[  5  -3   4  -3 -12   5   2   3   2   1 -17  14  -3 -15   1   5  -8  12
  -3  -2] | (35) > dl
[ -3  -4   2   3   5   1   0  -1   1   2  -3  -5   0 -13   4   6  -4  15
   1  -3] | (31) > Fm
[ -3  -4   2  10   1  -2   1  -3   6   3  34   0  -2 -15   1   2  -9  13
   1  -1] | (31) > cq
[  2   0   4   4 -10  -5  -2  -1   3  -1  -4  16   1  -1   0  -2  -2   7
   2  -2] | (36) > pg
[ -2   1  10   1  -5 -12   1   4   5   4  -4  12   5 -16   1   6  -3   8
  -6  -4] | (35) > lc
[  5  -2   2  -1  -1   7   0   3  -1  -1  -4   2  -4 -12   2   0  -2  -1
   2  -4] | (35) > dl
[  1  -3   2   8 -11  -5   3   0   2   1  22  24   3 -11  -2  -5   3  16
   2  -1] | (36) > Pc
[ -1  -1   3   4 -10  -2   3   0   2   0   8  12   2  -9   4  10  -8   7
  -2  -7] | (35) > dl
[  1  -3   2  -1  12   2  -1   8  -1   2   0  -8  -3 -10   3   1   0  11
   4   0] | (31) > Fm
[ 1  2  1  0  9 -3 -1 -5 -1 -4 10 -8  0  0  2 -2 -1 11  5 -5] | (31) > Fm
[ -3   6  -1  11 -12  -1   1  -1   4  -2  -2  15   2  -8   1  -4  -1   8
   2   1] | (36) > Rd
[ -2  -2   1  -2  -5  -2  -3  -4   5   0  29   2  -4 -13   1  -4  -2   0
   0   3] | (27) > zc
[ -2  -4   1   4  -3   1   3   0   3  -2  30  -6  -1 -16   7   3 -10  10
  10  -5] | (31) > cq
[  1  -4   6  -6 -10   6  -1   1   8   0   9   5  -3 -22   6  -6  -5   3
  -3   6] | (27) > fg
[ -3  -4   0  -4  -9   5   3   2  10   3  29  10   3 -22   1  -8  -4   3
  -1  10] | (27) > fg
[  2  -2   7  -2  -7  -3   0  -1   7  -2  33  10   1 -19   4  -3  -5   1
  -2   3] | (27) > Jc
[ -4  -6   2  11 -13  -5   0  -5  10   5  40  17   2 -21   1  -2  -4   9
  -2   2] | (27) > Jc
[ -3   3  -2  -7 -14   8   1   0   7   6  -1  10  -5 -26   5  -3  -4  -3
   2   0] | (27) > fg
[ -5  -6  -1   3  -9   4   3  -3   7   3  38  16   6 -16   4   0  -2   0
  -5   3] | (27) > Jc
[  2  -7  -6  10  -9  -1   0   0   0  -1  40  12   0 -10  -2  -1   3   7
   3  -3] | (36) > Pc
[ -1  -1  -1   2   1   9   1   7   4   2  -1   7   1 -10   1   7  -5   4
  -3  -3] | (35) > dl
[ 8 -1 -4  7 -6  2 -4  4 -2 -3 -2 12  0 -1  1  2  4  9  5 -5] | (36) > Rd
[-10  -3   0   1  -4  -1   1 -10  10   1  41   3  -1 -16   6  -3  -3  -5
  -2   2] | (27) > zc

[  2  -1  -2  -1  -2   4   8   0  -2  -2   3  -9  -4   8  -2 -22  11   3
  -2   2] | <53> > qg
[  1  -2  -6   0  -9   2  -3   0  -3  -1  -2  -9  -3   8   3 -11  -6   1
  -2  -1] | <55> > qt
[ -3  -2   0   0   6  -5   9   5 -26   0   1 -14  -4  -1 -10 -21   9  -2
   3   5] | <53> > hj
[  2   2   0   3  -3   3   5  -1  -3  -2   5  -2  -5   5   0 -17  -2   2
   0   2] | <53> > qg
[  0   2  -1  -4  -6   5   3  -4  -4   0  29  -8   1   7  -1 -12  -2   1
   2  -3] | <49> > Dh
[ -2   1  -1   1  -8   7  -1  -8  -3  -2   2  -3  -3   4   1 -10   8   5
  -2   3] | <55> > qt
[ -1   0  -2   2  -2   3   1  -4  -2   1   3  -5  -3   3   2 -12  -3   3
  -4   1] | <55> > sg
[  2   3   2  -6  -8   4   2   3  -3  -2   0   0   4   0  -1  -3 -17   3
   5  -8] | <49> > Dh
[  4  -1   0   2  -3   3   8   4  -7   1   5 -12  -7   6  -1 -20   0   3
  -1   1] | <53> > qg
[ -3   2   0   0 -11   6   2 -10  -4  -5   7   6   0  -1   1 -11   4  11
  -3  -5] | <55> > qt
[-2  3 -3 -1 -8  6  0 -9 -5 -1  1  5  0 -2  2 -4 -3  6  9 -8] | <55> > qt
[  4   2   2   1  -1   1  13  -1  -3  -1   5 -11  -7   8  -5 -16  -5   1
   2   5] | <53> > qg
[ 0  2 -1 -6 -5  1  4  1 -3 -6  3  0  3  3 -1 -9 -8  2  1 -6] | <49> > hd
[ -3   2  -2  -5  -6   5  -2  -5  -3  -1   1  -7  -1   8   0 -12  -1   2
   1  -1] | <55> > qt
[  1   2  -1  -2  -4   5   3  -3  -4  -1   0  -1   1   7  -1 -10  -6   1
  -1  -8] | <49> > Dh
[  5  -1  -1  -3   5  -1  11   2  -2   0   2  -3  -2   3  -9 -15  -1   0
  -1  -2] | <53> > hj
[  0   6   1  -2  -1   5   5  -6  -2  -4   5   5   4   0  -1 -13   2  10
   5 -10] | <53> > hj
[  1   2  -1   3   1   4  10  -5  -3  -1  -2  -2  -2   6  -4 -18  12   4
   3   1] | <53> > hj
[  0   1  -1  -1  -3   2   5   0  -3  -2   2 -10  -6   8  -2 -15   8  -3
   1  -1] | <49> > Dh
[  4   0  -1   0   0  -3   8   4   0  -1   1  -5  -2   4  -1 -14   2   1
   6  -4] | <53> > hj
[  1   1  -3   0 -13   6   4  -7  -7   1   5  -1  -3   7   4 -19   1   7
  -1  -9] | <55> > sg
[  1   2  -1  -2  -4   2  -3  -3  -2  -3   1  -6  -1   7  -1 -14   1   5
   0  -3] | <49> > Dh
[  2   1  -4   0   4   3   7  -3  -4  -2   2  -8  -5  13  -1 -18  10   3
  -1   6] | <53> > qg
[ -1   2   2   0  -2   2   3   0  -1  -1   2 -10  -2  10  -1 -12  -1  -1
  -3   1] | <49> > Dh
[ -1   0   0   2  -4   7   6  -4   0  -3   1 -14  -4  14  -1 -20  11   6
   5  -6] | <49> > Dh
[  2   0  -3  -2  -4   7   0   0  -3   1  -1  -9  -4  13  -1 -15   2   1
  -2   3] | <49> > Dh
[ -1  -1  -2  -5  -8   4   1  -2  -2  -1   2  -3   1   2   1  -5 -10   1
   1   1] | <49> > Dh
[ 2 -1  0  0 -2 -3  2  0  0 -4  0 -7  1  9 -1 -7 -2 -1  1 -5] | <49> > hd
[  3   3   0   0  -2   2   7   2  -4  -1   2  -6  -7   7  -2 -18   5   0
   3   0] | <53> > qg
[  0  -5  -1   0  -7   5   0  -2  -3   1  -3  -7  -6  10   1 -10   4  -1
   1   1] | <55> > qt
[  6   3   2  -4   2   1   8   5  -5  -4   1  -9  -3   7   7 -15  -5  -1
   4  -5] | <49> > hd
[  2   0   0   1   2  -9   9   9  -3   1   2 -11  -5   4  -2 -17   3  -4
  -4   4] | <53> > qg
[  2   1  -1   2  -3   2  14  -1  -5  -2  -1  -9  -7  12  -3 -24   8   1
   3  -1] | <53> > hj
[  7  -1   3   1  -1  -3   1   7   2   1   1  -8  -2  -1   0 -14 -12  -2
  -1   2] | <53> > qg
[  4   6   2  -1   8   4   8  -3  -2  -3   5   6   3   1   0 -11   9   5
   2  -3] | <53> > hj
[  2   4  -2  -3  -4   2   3   0   0  -4   3  -8   1   9  -2 -11  -8  -2
   0  -1] | <49> > hd

[-2  0  2  0 -2 -2  0  1  0  2  6 -2  4  1 -2 -3  8 -5  2  4] | (3) > (222)
[ 0 -2  4  0  1 -2  1  1  0  8 -2  6  1  2  1  4 -8 -2 12 -1] | (9) > (225)
[ 1 -2  3 -2 -2  1  2  2 -1  6  0  5  4  0 -2  2  1 -3  5 -1] | (9) > (227)
[-1  3 -3 -5  1 -4 -3 -1  3  0 -4 -4  0  0  3 -1 -5  1 -8 -1] | (10) > (238)
[-1  1 -2  1  1 -2 -5  0  1  3  1 -4 -4  1 -3 -1  5 -3 -3 -1] | (3) > (222)
[ 2 -4  2 -2  1  3  2  3  0  4 -3  4  1 -2 -3  3 -3  1  8 -1] | (9) > (227)
[-3  4 -3 -3  2 -2 -1 -4  1 -4  0 -7  0  0  3 -1 -4  3 -7  0] | (10) > (238)
[-1 -1  0  2  1  0  1  1 -2 -2  4 -2  0 -1 -1 -1  3 -1 -4  5] | (3) > (222)
[ 2  0  2  4  0  3  4 -2  2 -5 -2  8  1 -4  3  3 -9  8  4 -1] | (7) > (239)
[ 1 -3  0  8 -2  5 -2 -2  0  0 -2  1 -5 -4 -6  3  1  3  2 -7] | (7) > (239)
[ 2  1  3 10  1  5  2 -3  0 -5 -1 12  2 -3  4  1 -6  8  6  7] | (7) > (239)
[-1  2  3 -6  1  2 -1 -2  1 -6 -1  0  5  2 10 -1 -8  4 -6  1] | (10) > (233)
[ 2  0  4  2  0 -3  0  1  0  5 -2  4 -1  2  0  3 -1  0  7 -1] | (9) > (225)
[-1 -2  3  1 -3 -5  0  5  1  7  0  4  0  3 -1  2 -4 -2  6 -4] | (9) > (225)
[ 3  1  1  2  3  2  0 -1  2 -3 -5  2 -2 -1  2  2 -8  4  6 -2] | (7) > (239)
[ -1   4  -4  -4   2   2  -2  -4   1 -10  -3  -4  -1  -2  -1  -2  -3   4
  -8  -1] | (10) > (233)
[  1  -1   0   3   2   6   1  -1   0  -6  -5   9  -1  -2   2   4 -11   6
   3  -4] | (7) > (239)
[ 5  3 -1  5  3  3 -3 -6  4 -7 -4  0 -7 -5  3  3 -5  9 -2 -3] | (7) > (237)
[-1 -1  3 -2 -2 -5  0  2  0  5  6 -1  7 -3  1 -1  7 -8  0  6] | (3) > (223)
[-2  2  1 -2  3 -3  1  3 -3  3  5  0  5  3 -2 -4  8 -7  0  4] | (3) > (223)
[ 0  5 -4 -4  1  3 -2 -5  0 -7 -1 -4 -3 -2  0 -1 -7  5 -6 -4] | (10) > (233)
[ 0 -4  2 -5  0 -3 -1  3 -1  5 -4  1  0  2 -1  3 -7 -3  6 -3] | (9) > (225)
[-4  3 -3 -9  1  0 -3 -2  0 -6 -3 -3  1  2  5  0 -9  3 -8 -1] | (10) > (238)
